Below is a small trained network, with its code and all its weights. Each question gives an input and a class and asks what happens when units are switched off, that is, made to give their printed mean instead of their output.

import numpy as np


def w(rows, s, z=0):
    codes = np.array(rows[::2]) - 128.0
    scale = np.full(codes.shape[1], s)
    scale[-1] = z or s
    return codes * scale


def norm(h):
    return h / np.sqrt((h * h).mean(-1, keepdims=True) + 1e-5)


def f(y):
    return np.maximum(y, 0)


def log_softmax(a):
    a = a - a.max(-1, keepdims=True)
    return a - np.log(np.exp(a).sum(-1, keepdims=True))


def net(x, mask):
    res = np.array(x, float).reshape(1, 5) / 4 @ E
    u = 0
    for l in range(3):
        y = f(norm(res) @ A[l][:, :-1].T + A[l][:, -1])
        res = res + np.where(mask[u : u + 7], y, B[l][:, -1]) @ B[l][:, :-1]
        u += 7
    return log_softmax(norm(res)[-1] @ U[:, :-1].T + U[:, -1])


A, B = {}, {}
E = w([
[131,127,127,128],'x0',
[126,126,125,128],'x1',
[109,113,247,61],'x2',
[144,107,179,248],'x3',
[72,254,145,137],'x4',
],0.0046)
A[0] = w([
[75,169,152,119,58],'L0N1',
[106,121,148,2,244],'L0N2',
[204,128,101,109,115],'L0N3',
[107,97,220,115,3],'L0N4',
[157,102,163,103,77],'L0N5',
[123,147,93,151,206],'L0N6',
[178,119,150,82,12],'L0N7',
],0.0078,0.0027)
B[0] = w([
[89,167,133,114,166],'L0N1',
[155,148,155,72,253],'L0N2',
[68,149,140,121,158],'L0N3',
[254,176,166,116,166],'L0N4',
[117,112,141,103,151],'L0N5',
[122,150,141,89,187],'L0N6',
[86,119,164,153,140],'L0N7',
],0.0078,0.0053)
A[1] = w([
[116,114,122,75,123],'L1N1',
[71,133,78,154,81],'L1N2',
[113,130,21,171,57],'L1N3',
[161,9,127,100,89],'L1N4',
[154,95,170,214,8],'L1N5',
[120,144,198,209,185],'L1N6',
[119,137,178,105,154],'L1N7',
],0.011,0.0014)
B[1] = w([
[151,79,14,205,213],'L1N1',
[165,149,162,123,181],'L1N2',
[201,122,204,127,224],'L1N3',
[44,113,148,236,243],'L1N4',
[123,120,41,45,228],'L1N5',
[99,154,69,2,254],'L1N6',
[128,105,120,161,230],'L1N7',
],0.0082,0.0041)
A[2] = w([
[116,255,157,104,35],'L2N1',
[26,176,150,180,193],'L2N2',
[124,118,88,95,16],'L2N3',
[78,134,64,63,121],'L2N4',
[104,60,78,89,236],'L2N5',
[236,144,9,194,250],'L2N6',
[27,192,131,149,123],'L2N7',
],0.0089,0.0018)
B[2] = w([
[106,44,153,193,253],'L2N1',
[113,32,122,255,168],'L2N2',
[105,136,55,83,165],'L2N3',
[144,156,58,117,245],'L2N4',
[105,233,71,145,226],'L2N5',
[114,166,216,83,238],'L2N6',
[148,12,101,228,179],'L2N7',
],0.0064,0.0056)
U = w([
[130,173,10,46,245],'0',
[206,142,238,81,162],'1',
[109,58,77,204,2],'2',
],0.013,0.00086)

Each question gives the input, the list of numbers given to net, and the class t.
The units are the neurons (one row each of A and B). Each row of codes is followed by its name. A weight is (code - 128) times the scale printed after its matrix; where a second scale follows, it is the last column's (A, B and U).
mask holds one flag per neuron, layer by layer. A switched-off neuron (its flag False) gives its mean, the last column of its row in B, instead of its output. The means were averaged over made-up inputs and are rounded, as every weight is.
A unit's drop is (log p(t) with every unit on - log p(t) with that unit switched off) / (log p(t) with every unit on - log p(t) with every unit switched off).
The circuit of an input: a set's keep is (log p(t) with only the set's units on - log p(t) with every unit switched off) / (log p(t) with every unit on - log p(t) with every unit switched off). Starting from the 12 units with the biggest drops (on a tie, the unit counted first), units are removed one at a time, each time the one whose removal leaves the highest keep (on an exact tie, the one counted first), for as long as the keep stays at least 0.8.
circuit, biggest first: the units of the circuit, biggest drop first
most important unit: the unit with the biggest drop
k most important neurons: the k neurons with the biggest drops, biggest first
top k neurons in layer l: the k neurons of layer l with the biggest drops, biggest first
drop of u: that unit's drop, to one decimal
input [1,-4,2,-1,-3], class 2: circuit, biggest first -> L1N6
input [2,-8,4,-6,7], class 2: 2 most important neurons -> L1N6; L1N5
input [-5,0,-7,-6,1], class 1: circuit, biggest first -> L1N3; L1N6; L2N6
input [0,-1,-5,8,-7], class 0: 2 most important neurons -> L1N5; L1N6
input [-5,1,-4,3,4], class 1: 2 most important neurons -> L1N3; L0N2
input [-2,-1,5,8,-8], class 0: 2 most important neurons -> L1N5; L1N6
input [2,-4,4,-6,8], class 2: 3 most important neurons -> L1N6; L1N5; L2N1
input [8,-2,5,5,0], class 0: top 2 neurons in layer 1 -> L1N6; L1N5
input [8,-3,-7,-5,-1], class 1: 2 most important neurons -> L1N3; L1N6
input [6,7,-8,0,8], class 1: 3 most important neurons -> L1N3; L1N4; L1N2
input [-4,-1,5,6,3], class 0: 2 most important neurons -> L1N6; L0N2
input [5,2,4,6,8], class 2: top 2 neurons in layer 2 -> L2N7; L2N1
input [3,-8,-4,8,7], class 0: top 3 neurons in layer 1 -> L1N6; L1N4; L1N5
input [4,6,-6,-6,-7], class 2: top 4 neurons in layer 1 -> L1N4; L1N6; L1N5; L1N3
input [2,-3,-4,6,-5], class 0: most important unit -> L1N5
input [-7,8,-5,5,-5], class 0: 2 most important neurons -> L1N5; L2N5
input [-8,0,-8,6,0], class 1: 2 most important neurons -> L1N3; L2N6
input [-4,4,-8,-5,-6], class 1: 2 most important neurons -> L1N3; L2N6
input [2,-3,-4,-3,-1], class 1: top 2 neurons in layer 1 -> L1N6; L1N3
input [4,-2,-3,-1,-1], class 1: most important unit -> L0N2
input [-5,4,1,-7,8], class 2: drop of L1N5 -> 0.5
